(in the rows, 128 means zero)
Rows lie near named flat spaces through zero. A row that begins with a name and a colon came from that space; any other row is followed by the name of its block's space that it lies nearest.
sn_zn: [139 153 163 114 148  87 108  98 116 138 133 136 129 129 125 145 156 100
 138 164 124 124 111]
zs_cl: [105  91 139 110 166 132 147 136 139 121 116 119 142 128 152 140 162 118
  99  96 100  90 104]
gd_gl: [133 158 158 162 140 137 124 113 151 124 109 121 119 154 128 104 158 122
 136 154 123 123 109]
sn_zn: [110 158 130 153 141 146 116 134 164 122 116 100 133 128 132 111 146 112
 129  92 116 125 101]
tp_ms: [142 116 150 142  74 160 130 135 137 116 118 114 151 108 183 106 141 148
 151 143 136  98 102]
gd_gl: [ 85 182  70 172 197 117 130 118 136 135 121 100 120 185  55 194 105 154
 122 131 128 170 157]
zs_cl: [105 131 175 156 193 126 106 165 109 128 121 103 119 146 132 181 142 119
  83 169 101 114 153]
zs_cl: [144 160 142 168 108 122  98 157 112 102 135 101 166 118 148 149 124 136
 144 156 107 136 142]
zs_cl: [140 136 130 125 141 111 161 123 147  99 130 104 163 108 126 127 163 115
 132 106 112 119  70]
zs_cl: [123 110 163 140 166 117 142 101 120 140 106 121 135 158 121 143 148 142
  96 134 161 105 113]
tp_ms: [132 114 203 159 145 159 114 160 117  96 111 118 123 148 164 128 134 115
 106 155 127 110 137]
sn_zn: [106 116 124 110 118 122 125 138  90 144 145 162 109 133 120 160  92 127
 142 177 164 124 146]
gd_gl: [157  81 133  93 105  91 155  93  97  99 130 173 176 144 142 121 128 129
 146 107 149 113 114]
zs_cl: [121 107 146 121 135 152 153 150 127 123 130 150  88 132 121 111 120 112
 118 153 140 122 126]
sn_zn: [ 72 128 121 139 151 129 144 188 130 118 144 113 152  99 115 141 120  94
 109  83 149 101  77]
sn_zn: [ 37 107 154 118 192 154 155 157 118 136 126 179  69 177 100 152 105  76
 117 159 188  93 100]
tp_ms: [114 137 103 130 135 132 126 117 145 136 121 147 112 155 122 118 136 128
 143 135 100 132 142]
tp_ms: [171 134 139 107 116 120 102 102 126 181 130 115  82  97 134 128 150 154
 112 188  95 142 170]
zs_cl: [128 125 218 145 160 146  57 127 125 144  97 124 101 162 197 138 175 114
 105 191  69  94 174]
gd_gl: [106 143  51 106 129  95 143 126 123 132 153 160 132 133  82 142 103 121
 156 113 117 153 136]
zs_cl: [135 102  47 106  74 121 180 120 135 123 143 176 140 127 105  83 107 150
 165 103 132 136 123]
gd_gl: [ 83 188  79 174 131 166 104 145 167 119 120 106 120 157 124 139 117 133
 167 128  96 148 139]
gd_gl: [106  99  91 118 116 106 109 141 101 147 137 166 147 141 129 132 103 137
 124 105 118 120 173]
gd_gl: [120 121 132 154 116 101 131 127  85 118 131 119 191 138 120 167  95 155
 126 115 202 118 116]
tp_ms: [125  95 153 130  99 160 164  99 137 131 109 111 147 117 132  95 107 146
 115  59 252 103  60]
tp_ms: [173 146 132 146 107 133 148  97 161 126 115 108 128 120 120  77 157 145
 133 122 126 140 103]
sn_zn: [141 153 111 156 104 107  67 101 143 142 111  88 198 123 168 125 155 159
 133  68  89 123 143]
gd_gl: [155 141 115  79 149 136 139  74 137  79 125 147 100 171 129 161 124 113
 175 149  89 175 150]
gd_gl: [159 148 114 130 132 110 124  85 146 155 118 114 117 131 114 120 159 154
 127 147  96 144 142]
zs_cl: [114 159 118 120 172 117 145 109 148 125 130 168  77 169  71 105 132  83
 140 139 121 155 121]
zs_cl: [ 98 129  81 120 111 135 116 148 142 147 138 114 141  96 131 126 114 131
 128  71 125 124 123]
gd_gl: [138  93  78  30 158 121 151 122  92 106 162 132  94 105 101 217  67 124
 119 109 120 187 180]
tp_ms: [148 145 105 149 105 105 116 122 130 149 128 131 141 131 143 127 167 163
 151 198  57 119 155]
gd_gl: [138 148  97 131 157 136 113 113 154 149 119 115  83 144 102 123 133 141
 110 124  75 167 182]
sn_zn: [141 153 133 132 135 125  93  81 131 160 112 136  93 165 130 139 142 148
 143 187 106 143 173]
tp_ms: [ 73 174 128 163 157 134 110 176 148 131 137  84 144  98 109 138 123  92
 112  77 150 119  79]
gd_gl: [178 130 143 102  97 122 154  84 120  83 131 115 161 115 143 143 124 136
 166 129 162 145  90]
sn_zn: [113 139 156  94 137 113 112 116 114 115 142 110 157  94 130 158 105  84
 129  62 199 128  73]
sn_zn: [104 110 132 118 152 146 161 129 128 107 124 148 111 155 110 131 109 110
 126 114 166 126 108]
sn_zn: [145 159  87 131  95  93 102 155 112 144 159 139 132  97 121 136 128 135
 155 184  62 147 169]
tp_ms: [174 149 133 139 100 138 121 116 155 132 122 112 112 111 146  92 164 144
 143 167  74 139 137]
zs_cl: [131 150  61 156  60 114 120 128 133 151 138 139 161 117 118  93 113 165
 167 119 130 135 137]
sn_zn: [102 123  98 123  97 131 110 156 107 135 146 128 148 105 135 150  85 134
 138 104 155 128 139]
sn_zn: [146 134 145 113 110 112 141 119 105 118 143 146 126 119 121 138 118 118
 153 174 160 132 110]
zs_cl: [110  65 132  83 168 132 148 113 138 108 108 158 137 164 170 132 166 113
 114  93  70  89 129]
tp_ms: [157 141 190 182 121 148 117 133 139 121 105 110 125 140 142  85 149 133
 112 153 140 120 122]
sn_zn: [171 122 169 117 175  97 171  94 130 111 121  97 140 118 104 139 167 124
  92 123 136 131  85]
tp_ms: [101  82  82  70 167 121 166 108 109 113 136 173 108 164  82 154  74 114
 115  64 166 155 149]
tp_ms: [101 128 127  88  85 150  67 178 104 126 157 148 115  90 197 165 104  98
 171 171  81 117 164]
gd_gl: [128 151 102 144 130 141 135 120 163 113 118 128 123 148 118  98 140 125
 146 109  98 144 124]
tp_ms: [104 130  88  64 131 109 125  98 133 151 143 129 129 100 142 177 142 120
 158 127 105 119 107]
zs_cl: [161 131 219 169  55 185  97 109 113 128 104 158  90 160 162  62  92 135
 157 189 236 125 135]
[109 113 116  95 157 143 138 159 123  91 143 130 115 121 121 155  96  93
 118  85 118 149 136]
tp_ms
[156 168 153 155  99 116 118  74 171 167 106 129 123 128 133  53 194 130
 153 156 127 107  79]
zs_cl
[138 118  61  71  88 106 141 105 118 120 154 169 137 115 120 131 100 126
 176 108 119 152 138]
tp_ms
[148 112 227 127 172 129 115 141 105 107 116  85 137 115 179 183 170 117
  91 184 106  96 116]
tp_ms
[139 180 109 121 146  74 117  76 148 181 132 102 131 101  96 138 178 133
 132 145 110 133  95]
tp_ms
[132 123 136 133 154 140 123 149 131 107 122 131 110 151 145 143 146 125
 123 168  55 131 167]
tp_ms
[126  95 106 105 138 123 167 118 117 142 132 150 106 136  97 132 112 144
 111 130 154 132 136]
zs_cl
[160 121  89 121  94 106 143  99 105 105 133 175 143 170 120 130 109 157
 174 167 111 154 170]
sn_zn
[149 128 133  77 148 117 108  79 124 151 129 116  99 115 122 158 123 127
 114 114 135 156 148]
zs_cl
[152 121 141 142 152 118 157 127 151 113 115 141 121 149 123  87 181 120
 117 150  63 118 123]
sn_zn
[135 177  58 150 151  49 138  91 143 163 135 102 178 122  73 146 175 160
 131 122  81 138 111]
zs_cl
[ 96 110 118  94 169 123 159 135 105 121 143 174  85 157  86 159  96  99
 127 153 153 139 136]
sn_zn
[162 160 175 159 187  74 105  93 121 176 112 103 111 146 103 150 195 148
  85 214  81 126 153]
tp_ms
[108 131 202 124 192 155 143  78 153 123  93 109  98 164 123 132 149  96
 104 105 201 111  64]
sn_zn
[122 175 124 130 132 127 157 130 135  91 145 142 111 135  90 132 115  91
 176 166 152 153  84]
sn_zn
[154 149  62 138  68 101 138 130 137 120 146 130 176 102 127 105 136 154
 174 125  86 139 124]
zs_cl
[142 128 126 111 112  87 137  99  96  98 140 187 154 162 110 123 106 106
 170 132 162 140 121]
gd_gl
[131 147 152  82 116 138 126 136 125 108 154 169  76 108 120 108 104  58
 164 151 149 150 107]
sn_zn
[146 138 137 104 143 115 101  83 116 165 126 118  95 126 110 154 116 139
 112 137 153 155 158]
zs_cl

Rows lie near named flat spaces through zero. A row that begins with a name and a colon came from that space; any other row is followed by the name of its block's space that it lies nearest.
jg_bb: [119 117 144 141  91 136  72 147 130  82  88 146 119  83 105 141 139  87
 117  83 166 120 114]
mj_nf: [ 86 130 141 137 131 169 103 123 160  85  99 122 141 107 114  76 151  92
 118  89 159 114 193]
hg_fg: [108 145  94 179 135 122 113 163 115  95 128 178 173 137  73 107 180  76
 113 146 103  93  83]
gp_nl: [133 136 116 134 164 132 157 134 131 149 149 133 150 140 112 101 130 130
 125 153  89 124 112]
gp_nl: [101 168 127 161 118 155 138  96 140 126 119 136 138 150 120 109 140 113
 149  91 104  95 160]
jg_bb: [ 37 145 102 115 113 174 104 141 158  61 129 114 171 173  76  86 211  34
 135 154 184  81 173]
gp_nl: [172 100  97 135 113 103 111 148 109 139 141 171 115 135 153 174 126 159
 138 138 132 143 129]
mj_nf: [165 109 175 115  81 127 142 109 152 132  95  95  77 105 150 139 107 138
 144  96 143 146 105]
hg_fg: [117 154  48 147 106 106 105 119 111 162 167 174 155 153 136 143 168 168
 138 152 108 105 155]
dt_bf: [ 94 153 154 102 147 154 158 115 159 130 129  84 152 141 113  78 129 117
 133 140 123 119 123]
hg_fg: [ 97 129 112 104  88 116 118  90 140 124 123  87  99 118 155 127 150 129
 108 124 172 136 159]
hg_fg: [166 129 167 123 135 158 142 104 154 170 121 127 120 118 167 114  78 203
 171  82 104 139 192]
dt_bf: [124 130 126  80 116 108 121 121 133 146 135 102 121 117 154 147 105 156
 115 139 154 153  91]
jg_bb: [190  57 113 149 131 136 146 161 149 114 132 158 112 151 148 106 171 140
 152 160 137 141 205]
gp_nl: [122 117  99 104 114 130 122 113 145 140 141 117 113 128 150 127 142 140
 124 134 152 139 165]
dt_bf: [118 121 138 126 124 134  99 143 113 108 121 133 130 118 114 146 128 111
 130 122 149 122 141]
hg_fg: [114 166 164 104  91 121  92  79 108 162 115 104 110 104 172 179  65 202
 152  69 144 132 162]
hg_fg: [129 133 104 112  81  87 122 105 126 133 126 123 109 149 186 162 131 170
 125 132 165 148 118]
hg_fg: [190  89 140 114 190 165 175 147 161 159 147 145 124 144 152 106  86 157
 154 130  96 159 165]
dt_bf: [146 121  99 140 110 131 173  96 158 153 139 117  99 146 143 101 160 128
 133 136 106 127 149]
hg_fg: [120 134 163 103 151 132 132 130 108 120 125 108 120 134 129 166  77 112
 127 118 138 140  99]
jg_bb: [ 93 179 185 147 149 178 144 128 101 123 133 116 164 172  58 139 113  84
 191 124  82  65 133]
gp_nl: [210  53 113 162 104 105 115 178 101  96 123 197  93 164 161 196 144 135
 162 143 156 146 161]
gp_nl: [136 126 105 135 142 138 145 136 134 143 153 144 148 159 122 112 150 139
 149 158 107 116 156]
dt_bf: [129 149 115 106 107 108 169  80 148 161 134  98 102 153 181 133 111 162
 126 124 126 150 105]
dt_bf: [104 164 128 128 137 144 189 107 166 118 126 114 145 195 139  94 135 101
 140 132 115 121  92]
mj_nf: [ 66 191 126 122  94  69 116  72  59 142 141  84 128 159 159 187 120 172
 123 147 143 110 131]
jg_bb: [141 134 141 134 154 151 185 115 139 146 141 114 121 165 119 116 118 111
 151 138  88 121 128]
dt_bf: [104 152 123 117 142 130 137 119 145 152 140 105 157 107 106  77 141 139
 111 147 104 119 109]
gp_nl: [129 132  84 159 135 142  98 148 120 116 133 194 137 128 108 153 132  90
 124  98 114 116 120]
mj_nf: [110 107  74 117 154 170  68 180 143 115 155 183 176 115  89 110 163 104
 130 140 147 113 183]
mj_nf: [114 151 111 154  79  99  87 104 101 130 118 144 126 119 148 155 144 165
 132 106 140 112 155]
jg_bb: [142  96 102 153 102 136  85 176 145  70 103 193 136 132 124 136 164  87
 129 109 169 128 123]
hg_fg: [174  89 109 113  88  90 127 129 134 154 137 122 101 115 165 136 148 186
 131 162 145 153 135]
gp_nl: [102 123 114 104 110 141 103 131 145 116 131 117 134 121 118 117 155 113
 126 136 162 122 150]
hg_fg: [155 133 205 123  82 123 162  74 150 142  82  67  72 106 171 126  87 166
 147  77 131 145 122]
dt_bf: [138 127 125 183 169 152 153 115 137 110 110 162 118 132 140 100 117 103
 114  77  98 130 173]
gp_nl: [123 146 114 167 183 156 167 151 143 121 139 159 168 148  72  76 146  70
 120 140  65 103  84]
jg_bb: [170  81 143 161 117 106 116 149 121 108 101 140 106  82 127 111 148 134
 106 128 133 141 136]
mj_nf: [119 117 118 140 133 132  86 150  71 118 145 148 118 115  80 189 130  83
 131 133 127 104 145]
jg_bb: [112 129  81 149 138 113  83 132  97 135 144 159 137  91 115 135 144 132
  93 126 122 121 157]
mj_nf: [157 107 142 163 110 136 117 130 118 109 103 151  90 108 121 156 121  97
 133  84 125 126 134]
gp_nl: [168  96  91 109 113 108 178 115 172 144 133 118  83 137 170 118 137 124
 102 142 134 171  77]
dt_bf: [ 77 173 134 154 104 139 121 136 111  92 126 134 173 183  78 130 174  81
 164 148 126  69 113]
mj_nf: [141 117 164 111 131 138 144 124 126 139 128  96 109 121 119 135 109 128
 143 133 123 130 131]
hg_fg: [117 142 189 142  66 128 113 104 149 109  80  90 129 103 132  88 153 160
 153 102 151 107 159]
jg_bb: [123 119 145 155 149 133 126 141 111 113 128 128 151 129 108  96 155 134
 135 151 119 108 189]
gp_nl: [110 114 132 149 135 133 105 148 128  94 112 128 142  92  90  87 166  93
 100 133 137 115 141]
jg_bb: [112  97 134 123  86 148  55 144 144  78  93 139 118  83 125 127 155 106
 123  89 199 126 190]
jg_bb: [ 86 163 164 126 125 123 109 131 128  92  98 117 163 126 126 112 118 125
 118 111 152 121  93]
dt_bf: [174 104 127 134 114 121 158 110 131 174 145 111  99 123 140 119 140 173
 151 152  97 130 169]
jg_bb: [151 111  87 126 123 128 141 142 145 130 143 160 122 160 141 142 142 115
 136 141 129 138 109]
dt_bf: [149  82  65 142 135 130 109 174 127 121 157 173 135 124  92 120 189  94
 118 174 126 120 146]
gp_nl: [ 80 139 139 130 125 137  67 143 112 103 118 121 162  80  82 104 155 115
 112 127 150 100 161]
mj_nf: [ 77 146  49 124 179 130  99 157 104 116 175 177 184 167 113 137 150 103
 105 165 134 117 146]
dt_bf: [187  95 150 142 179 141 175 153 142 127 125 154 124 154 153 116  95 140
 142 128 102 156 130]
mj_nf: [149 137 191 138  67 130 114 115 142 119  82 120 119 121 152 136 114 173
 176  83 146 120 136]
mj_nf: [133 112 120 133  86 121  93 127 126 119 112 131 100  88 117 146 145 110
 117 107 149 126 123]
mj_nf: [159 104  69 134 122 125 102 137 108 143 152 188 101 140 152 197 116 131
 136 111 133 141 154]
hg_fg: [155 135 107 126 110 110 155  98 129 171 145 129 106 152 169 149 116 177
 146 130 108 139 133]
[147 109 115 151 102 114 143 142 178  84  95 156 139 156 172  79 171 137
 123 128 160 146 120]
hg_fg
[100 165 103  71  71 136  72 127 130 153 151 141 153 156 138 195 114 163
 181 122 166 112 115]
gp_nl
[169  96 133 141 135 135 189 128 155 141 133 107 103 134 113  86 156 109
 132 160  94 131 120]
hg_fg
[171  81  85 149 119 102 114 122 111 135 133 161  81 113 176 160 132 156
 109 117 141 157 189]
gp_nl
[158  91 125  82 157 123 137 148 143 130 135 129 111 130 171 148  86 143
 112 135 158 180 107]
dt_bf
[ 68 143 136 108  88 111  71 121 111  87 105 100 132 104 124 145 144 110
 103 119 194 120 129]
hg_fg
[101 125 105  72  81 111  86 116 150 139 130  92 119  85 142 125 146 148
 102 137 183 144 117]
gp_nl
[ 88 164 165 136 178 173 150 133 127 114 130 115 169 153  79  97 116  83
 145 125  96  95 131]
gp_nl
[113 150 159 136 142 131 107 127 122 140 116 115 154  72  97  92 116 148
 112 113 103 116 119]
dt_bf
[128 128 112  99 126 111 121 126 135 164 146 108 135  92 125 110 131 161
 107 153 122 139 104]
dt_bf
[125 120  76 175 139 129 102 156 121 103 130 189 146 116  95 115 169  83
 101 124 113 112 124]
dt_bf
[201  94 126  64 146 108 245  88 195 197 147  66  61 149 213 107  76 175
 112 154 108 209  57]
mj_nf
[123 125  58 129 208 159 165 148 122 153 193 164 150 176  94 126 135  79
 123 172  76 120 141]
hg_fg
[ 93 121  79 101 134 135  71 140 118 133 158 140 151 111 121 132 152 140
 116 147 161 123 197]
hg_fg
[141 162 120 158 129 105 176  94 111 151 137 142 126 194 174 150 110 169
 153 127  91 126 125]
dt_bf
[150 146 107 180 148 137 120 154  82 142 149 198 143 144  76 180 115  95
 153 116  61  93  90]
jg_bb
[100 108 117  64  61 119  69 115 145 125 124  83 100  85 145 147 150 141
 117 130 211 141 158]
jg_bb
[146 114 191 110 110 129 176 102 152 120  97  65  84 131 152 117 108 124
 136 119 143 147 112]
hg_fg
[130 120 131 134 108 129 140 118 142 130 125 106 120 123 118  98 162 127
 132 144 126 118 146]
hg_fg
[143 114 143 126 130 156 167 137 173 133 128 106 134 129  96  66 161 106
 143 153 105 117 119]
dt_bf
[114 121 180  82 113 112 116 109  96 128 115  58  79  87 124 180  82 112
 109 120 161 145  97]
hg_fg

Rows lie near named flat spaces through zero. A row that begins with a name and a colon came from that space; any other row is followed by the name of its block's space that it lies nearest.
cm-pn: [116  73 153 162 142 140 122 108 136 168 141 158 106 147 173 131  86 145
 148 165 197  89 143]
cm-pn: [191  95  96 110 108 106  76  95 136 123 126 159 101 136 132 136 164  96
 111 146 112  84 156]
bh-hq: [114  95  99 104 111 144 107 117 101 187 148 161 131 185 146 112 120 174
 172 121 162 123 175]
hd-jj: [156  88 148 138 111 111 117  86 170 100 142 117  91 132 108 120 148  79
 110 154 134 136 138]
bh-hq: [ 99 147 166 129 159 127 167 123 140 186 136 186  91 168 114 124 131 135
 115 165 142 127 145]
bh-hq: [121 156 105 125 144 129 120 138 103 158 121 154 129 148 147 146 114 136
 130 150 123  97 146]
cm-pn: [144  94 112 102 167 121 105 155 114 107  89 177 130 150 124 151 100 108
 123 193 132 101 114]
bg-cd: [144  61 117 113 152 121 121  98 149 177 137 203 103 197 143 129 127 130
 143 166 161 101 163]
hd-jj: [113  62 175 116 148 144 148 131 158 101 115 135 128 138  88 101 105 121
 132 172 167 174 104]
cm-pn: [129 149  90 158 152 133 137 106 129 179 126 151 161 127 186 138 109 145
 138 145 134  85 154]
hd-jj: [ 84 128 146 104 117 156 151 154 100 150 124 136 157 128 104  87 119 183
 155 117 151 177 122]
bh-hq: [ 89 198 124 122 142 154 132 171  70 176 113 147 146 120 145 135 102 180
 133 128 126 105 131]
cm-pn: [129 122 151 162  99 108 119 114 137 108 157  95  84 125 139 143 132 101
 125 110 139 121 128]
cm-pn: [ 87  71 189 149  98 164 168 103 161 128 151  86 150 103 107  59 115 165
 159 112 192 206 118]
bg-cd: [159  56 127 117 154 122 112 101 166 132 133 162 102 174 131 138 126 106
 128 154 148 107 141]
hd-jj: [140 147 133 105 118 117 107 128  94 158  97 212 100 123 108 113 147 120
 100 217 127  97 152]
hd-jj: [149  86 136 130  82 126 116  85 151 119 146 113 121 114 115  91 157 120
 132 122 143 151 146]
bg-cd: [122 100 114 129 152 117 122 144 121 133 133 148 117 173 154 161 102 128
 149 126 144 106 125]
hd-jj: [108 118 140 157 144 151 157  95 163 166 155 107 139 142 151 116 110 148
 144 115 156 136 147]
bh-hq: [133 111  76 124 123 136 124  61 144 207 154 164 142 194 150 105 135 139
 155 163 145 120 211]
bh-hq: [212  64 124  95 120 113 121  69 205  92 117 143 130 104  81  91 204  84
  91 127  93 150 128]
bg-cd: [110 237  79 157  85 114 150 124 113 115 159  33 167  98 142 137 156 125
 135  38  63 161 139]
bg-cd: [153  92 134 108 155 147  92 164 124  63  88 106 145  95 118 146  95 116
 115 143 128 112  82]
bg-cd: [127  28 168 157 136 105 168  91 189 124 146 161 110 150 132 106 126 111
 147 150 185 157 115]
bh-hq: [172 137  60 126 129 124 127  51 159 204 137 176 158 148 159 107 171 131
 127 146 105  97 201]
hd-jj: [161 122 105 111  81  91 106 123 123  80 130 117 118 117 103 125 175  92
 120 109  93 147 126]
bg-cd: [151  59 120 104 121 149 100 101 141 138 126 146 137 143 123 101 127 141
 142 147 158 127 149]
hd-jj: [138 167  83 138  86 101 132 107 129 126 163  85 136 132 142 134 171 120
 140  53  86 144 149]
bh-hq: [110 152 161 153 147 104 154 159 117 144 133 161  90 126 152 160 126 135
 119 108 131  98 100]
bg-cd: [188  83 111  99 151 139  89 102 167 100 110 127 128 130 111 134 139  95
 101 152 110 105 134]
bg-cd: [132 106 159 139 160 113 155 135 151 113 105 165 122 112 122 130 123 109
 110 168 137 126  96]
cm-pn: [159 117 111 127  95  95 105 114 132  85 130 118 110 123 115 134 156  82
 117 134 107 131 131]
bg-cd: [113 178 106 133 145 117 120 171  95 114 129 104 123 143 149 181 105 123
 131  97 101 104 113]
cm-pn: [154  98 101  73 165 134 105 152 117 114  79 183 152 143 102 129 122 124
 119 182 114 118 118]
hd-jj: [124 159 131 129 124 133 109 154 104 120 134 100 112 119 138 155 121 136
 122  90 115 106 117]
cm-pn: [119 152 112 163 141 133 142 111 133 164 137 125 147 122 174 137 112 142
 137 125 136 101 143]
cm-pn: [155  94 131  85  78 116 105 115 130 100 130 134 110 129  74  92 180 114
 122 121 115 167 136]
bh-hq: [117 152 111 152 123 122 121 147 102 119 130 104 139 113 162 152 106 132
 139 109 127 108 118]
bh-hq: [155  56 126 105 111 121 124  86 160 155 151 167 110 166 119  99 166 136
 143 113 147 140 156]
hd-jj: [104 115 124 150 160 158 165 103 150 187 133 143 172 137 162 106  99 170
 154 137 163 130 146]
[115 107 125  79 183 143 113 177  87 165  88 222 123 179 123 145  91 157
 134 192 149  93 126]
cm-pn
[127 121 158 138 154 125 152 160 133  82  85 138 154  69 118 124 111 119
 109 160 130 138  68]
bg-cd
[ 79 100 183 116 199 185 146 183 111 148  89 160 148 128 126 125  48 181
 137 179 186 122  88]
hd-jj
[142 129 130 157 117 139 129  90 156 148 152  98 129 107 155 122 138 135
 126  95 133 113 145]
cm-pn
[122 131 103 126 128 127 154 117 120 166 110 177 176 114 141  94 137 157
 143 152 133 138 139]
bg-cd
[126 106 119 149 111 125 138  87 154 144 155 113 132 146 141 112 132 124
 147 124 146 144 156]
bh-hq
[163  55 126 116  68 136  92 110 131  87 131  95 150  80 122  86 151 143
 147  86 148 152 117]
hd-jj
[ 94 171 117 137 124 141 129 160  75 174 132 138 142 124 168 139 106 183
 151  96 139 102 132]
bh-hq
[116 134 145 103  93 149 108 142  81 158 115 162 125 105 111  90 137 171
 130 147 148 128 139]
hd-jj
[131 133 133 140 146 117 127 126 147  83 118 103 118 133 111 148 109  73
 109 176 118 134 119]
bh-hq
[ 80 178 128 154 129 153 143 130 113 135 132  79 154 125 132 123  85 133
 139 156 139 150 142]
bh-hq
[135  75 175 148 108 130 138  63 191 128 160 112  87 144 100  93 143  94
 119 161 163 160 155]
hd-jj
[130 172 126 114  81 144  80 154  61 150 128 125 113  89 141 127 141 172
 124  90 122  89 137]
hd-jj
[137 161 107 129  80  85 127 128 118  78 136  97 119 117 102 130 168  84
 120 111  84 162 125]
cm-pn
[129  87 149  84 117 146 123 134 122 152 130 165 118 143  99  95 150 169
 138 106 145 148 130]
bh-hq
[126  65 104 135 144 113 137 118 141 141 139 157 140 175 161 136 109 134
 167 126 160 126 133]
bg-cd
[107 113 175 159 147 165 142  90 162 181 151 124 105 140 143 113  99 145
 127 155 179 114 155]
hd-jj
[133 200 105 139 111 112 132 124 120 141 148 103 120 120 140 147 160 124
 115  76  81 115 142]
cm-pn
